Below is a small trained network, with its code and all its weights. Each question gives an input and a target symbol and asks what happens when units are switched off, that is, made to give their printed mean instead of their output.

import numpy as np


def w(rows, s, z=0):
    codes = np.array(rows[::2]) - 128.0
    scale = np.full(codes.shape[1], s)
    scale[-1] = z or s
    return codes * scale


def f(y):
    return np.maximum(y, 0)


def softmax(a):
    e = np.exp(a - a.max(-1, keepdims=True))
    return e / e.sum(-1, keepdims=True)


def log_softmax(a):
    a = a - a.max(-1, keepdims=True)
    return a - np.log(np.exp(a).sum(-1, keepdims=True))


def net(x, mask):
    ids = ['ΛΣαβγδεζηθμξπτφψ'.index(c) for c in x.split()]
    T = len(ids)
    res = E[ids] + P[:T]
    u = 0
    for l in range(2):
        r = res
        for j in range(3):
            rows = slice(2 * j, 2 * j + 2)
            q, k, v = (r @ M[l][rows].T for M in (Q, K, V))
            z = softmax(np.where(np.tri(T) > 0, q @ k.T / 2**0.5, -1e9)) @ v
            o = O[l][rows]
            res = res + np.where(mask[u + j], z, o[:, -1]) @ o[:, :-1]
        u += 3
        y = f(res @ A[l][:, :-1].T + A[l][:, -1])
        res = res + np.where(mask[u : u + 8], y, B[l][:, -1]) @ B[l][:, :-1]
        u += 8
    return log_softmax(res[-1] @ U[:, :-1].T + U[:, -1])


Q, K, V, O, A, B = {}, {}, {}, {}, {}, {}
E = w([
[152,145,167,190,55],'Λ',
[145,124,182,112,144],'Σ',
[149,94,163,121,153],'α',
[149,56,191,116,137],'β',
[140,131,138,131,167],'γ',
[109,174,51,63,133],'δ',
[94,137,121,96,1],'ε',
[94,56,92,85,119],'ζ',
[240,191,126,65,122],'η',
[89,60,203,188,151],'θ',
[77,104,103,116,124],'μ',
[73,123,143,55,104],'ξ',
[82,117,81,160,127],'π',
[72,128,119,92,118],'τ',
[111,198,186,155,188],'φ',
[188,43,82,173,201],'ψ',
],0.0092)
P = w([
[37,108,150,116,106],'0',
[123,75,187,70,166],'1',
[140,80,143,93,187],'2',
[149,96,96,157,184],'3',
[132,145,52,201,183],'4',
[105,170,22,253,157],'5',
],0.0036)
Q[0] = w([
[123,128,136,129,128],'L0H0',
[142,147,132,108,114],'L0H0',
[119,230,140,171,123],'L0H1',
[124,152,133,138,122],'L0H1',
[138,143,170,124,237],'L0H2',
[141,145,175,121,254],'L0H2',
],0.0064)
K[0] = w([
[126,119,128,132,130],'L0H0',
[153,130,124,129,134],'L0H0',
[140,64,106,86,89],'L0H1',
[130,104,116,120,114],'L0H1',
[186,59,83,174,236],'L0H2',
[189,56,86,177,254],'L0H2',
],0.0071)
V[0] = w([
[141,96,120,197,206],'L0H0',
[206,157,143,113,226],'L0H0',
[136,61,99,158,123],'L0H1',
[121,71,65,76,51],'L0H1',
[209,74,4,208,255],'L0H2',
[68,207,210,32,27],'L0H2',
],0.0043)
O[0] = w([
[88,111,165,78,158,197],'L0H0',
[202,120,151,48,155,184],'L0H0',
[63,156,160,125,147,133],'L0H1',
[84,197,109,171,129,65],'L0H1',
[91,125,108,61,253,234],'L0H2',
[164,137,128,162,47,11],'L0H2',
],0.0049,0.0011)
A[0] = w([
[71,209,168,187,176,214],'L0N0',
[118,88,231,82,171,254],'L0N1',
[171,198,164,155,55,245],'L0N2',
[50,132,41,92,90,245],'L0N3',
[174,144,171,147,200,195],'L0N4',
[47,129,106,2,133,255],'L0N5',
[165,226,94,79,154,196],'L0N6',
[73,204,164,197,171,206],'L0N7',
],0.0081,0.0029)
B[0] = w([
[68,184,183,153,193,205],'L0N0',
[99,68,206,88,181,254],'L0N1',
[155,183,198,58,60,172],'L0N2',
[30,105,53,80,102,189],'L0N3',
[127,122,162,130,204,223],'L0N4',
[24,108,97,3,122,223],'L0N5',
[196,191,87,13,162,186],'L0N6',
[77,180,172,156,192,199],'L0N7',
],0.0065,0.0053)
Q[1] = w([
[187,85,165,115,149],'L1H0',
[176,102,150,121,142],'L1H0',
[145,166,136,168,73],'L1H1',
[159,175,114,82,60],'L1H1',
[163,143,82,111,78],'L1H2',
[24,87,60,49,254],'L1H2',
],0.0085)
K[1] = w([
[77,214,185,111,164],'L1H0',
[61,213,205,112,164],'L1H0',
[91,102,223,94,68],'L1H1',
[116,174,187,2,60],'L1H1',
[163,91,110,63,67],'L1H2',
[152,153,72,133,181],'L1H2',
],0.008)
V[1] = w([
[164,45,104,83,109],'L1H0',
[148,49,118,118,113],'L1H0',
[60,133,228,111,131],'L1H1',
[153,90,93,224,141],'L1H1',
[119,48,57,70,68],'L1H2',
[175,1,165,144,106],'L1H2',
],0.0083)
O[1] = w([
[93,159,58,133,26,109],'L1H0',
[80,134,97,149,64,101],'L1H0',
[161,86,118,255,94,255],'L1H1',
[20,56,200,76,154,24],'L1H1',
[72,246,39,113,169,48],'L1H2',
[19,205,210,160,65,51],'L1H2',
],0.0064,0.0078)
A[1] = w([
[87,106,121,86,155,199],'L1N0',
[24,133,116,129,32,158],'L1N1',
[84,176,51,109,48,27],'L1N2',
[137,183,169,136,138,174],'L1N3',
[134,100,114,179,40,254],'L1N4',
[80,106,124,77,159,213],'L1N5',
[2,105,129,155,107,186],'L1N6',
[104,184,182,190,63,224],'L1N7',
],0.0093,0.0033)
B[1] = w([
[99,102,101,97,137,226],'L1N0',
[197,223,224,119,131,203],'L1N1',
[128,154,138,254,157,254],'L1N2',
[127,80,60,73,103,179],'L1N3',
[162,103,120,130,29,199],'L1N4',
[75,88,74,71,142,239],'L1N5',
[92,144,249,82,163,214],'L1N6',
[83,73,90,111,28,176],'L1N7',
],0.0093,0.0057)
U = w([
[117,127,109,119,103,174],'Λ',
[219,215,126,6,112,255],'Σ',
[155,5,25,91,2,152],'α',
[115,133,145,94,95,96],'β',
[244,115,189,239,193,126],'γ',
[131,136,180,54,62,84],'δ',
[80,194,176,212,175,111],'ε',
[113,155,132,138,140,143],'ζ',
[115,135,143,123,128,112],'η',
[28,82,179,226,101,53],'θ',
[155,167,136,220,69,94],'μ',
[104,139,144,117,104,180],'ξ',
[109,201,204,21,139,24],'π',
[23,49,110,40,208,129],'τ',
[120,153,123,162,122,119],'φ',
[108,132,20,191,169,175],'ψ',
],0.0054,0.0033)

Each question gives the input, a string of symbols that net reads in full, and the target symbol t.
The units are the heads (2 rows each of Q, K, V and O) and the neurons (one row each of A and B). Each row of codes is followed by its name. A weight is (code - 128) times the scale printed after its matrix; where a second scale follows, it is the last column's (O, A, B and U).
mask holds one flag per unit, layer by layer, with each layer's heads first. A switched-off unit (its flag False) gives its mean, the last column of its rows in O or B, instead of its output. The means were averaged over made-up inputs and are rounded, as every weight is.
A unit's drop is (log p(t) with every unit on - log p(t) with that unit switched off) / (log p(t) with every unit on - log p(t) with every unit switched off).
k most important neurons: the k neurons with the biggest drops, biggest first
k most important neurons of layer l: the k neurons of layer l with the biggest drops, biggest first
heads that matter: for each layer, one digit per head in row order, 1 if its drop is at least 0.15 and else 0, layers parted by /
input Σ Σ γ ψ θ, target τ: heads that matter => 000 / 010
input δ φ α β, target γ: heads that matter => 000 / 100
input ζ φ ξ, target α: heads that matter => 000 / 011
input ψ π η π μ, target τ: heads that matter => 011 / 000
input ψ α β, target τ: heads that matter => 001 / 000
input φ Λ ψ θ Λ φ, target γ: 2 most important neurons => [L0N7 L0N0]
input ψ φ β, target τ: most important neuron of layer 1 => [L1N2]
input Σ ψ π ψ ζ, target π: 2 most important neurons => [L1N1 L1N6]
input φ ψ ζ, target π: heads that matter => 000 / 101
input η ψ ψ ψ φ α, target τ: heads that matter => 001 / 010
input φ Σ θ, target γ: heads that matter => 000 / 100
input ζ θ δ τ, target ψ: 4 most important neurons of layer 0 => [L0N1 L0N5 L0N3 L0N6]
input φ φ ψ ζ φ ζ, target α: 3 most important neurons => [L0N6 L1N4 L0N7]
input η ψ φ γ, target τ: 2 most important neurons of layer 1 => [L1N2 L1N1]
input θ δ ξ, target ψ: heads that matter => 000 / 011
input β Σ φ ζ, target α: 2 most important neurons of layer 1 => [L1N4 L1N2]
input φ θ φ ψ φ α, target τ: 2 most important neurons => [L0N2 L1N2]
input η ζ φ ψ δ, target ψ: 2 most important neurons => [L0N6 L1N2]
input φ γ π φ Σ, target γ: heads that matter => 000 / 101
input μ φ π, target α: 3 most important neurons of layer 1 => [L1N2 L1N4 L1N1]
input φ ε ε, target μ: 2 most important neurons => [L1N2 L1N1]
input γ ε φ φ δ γ, target γ: most important neuron => [L0N5]
input ζ φ Λ θ Σ θ, target θ: 2 most important neurons of layer 1 => [L1N7 L1N1]
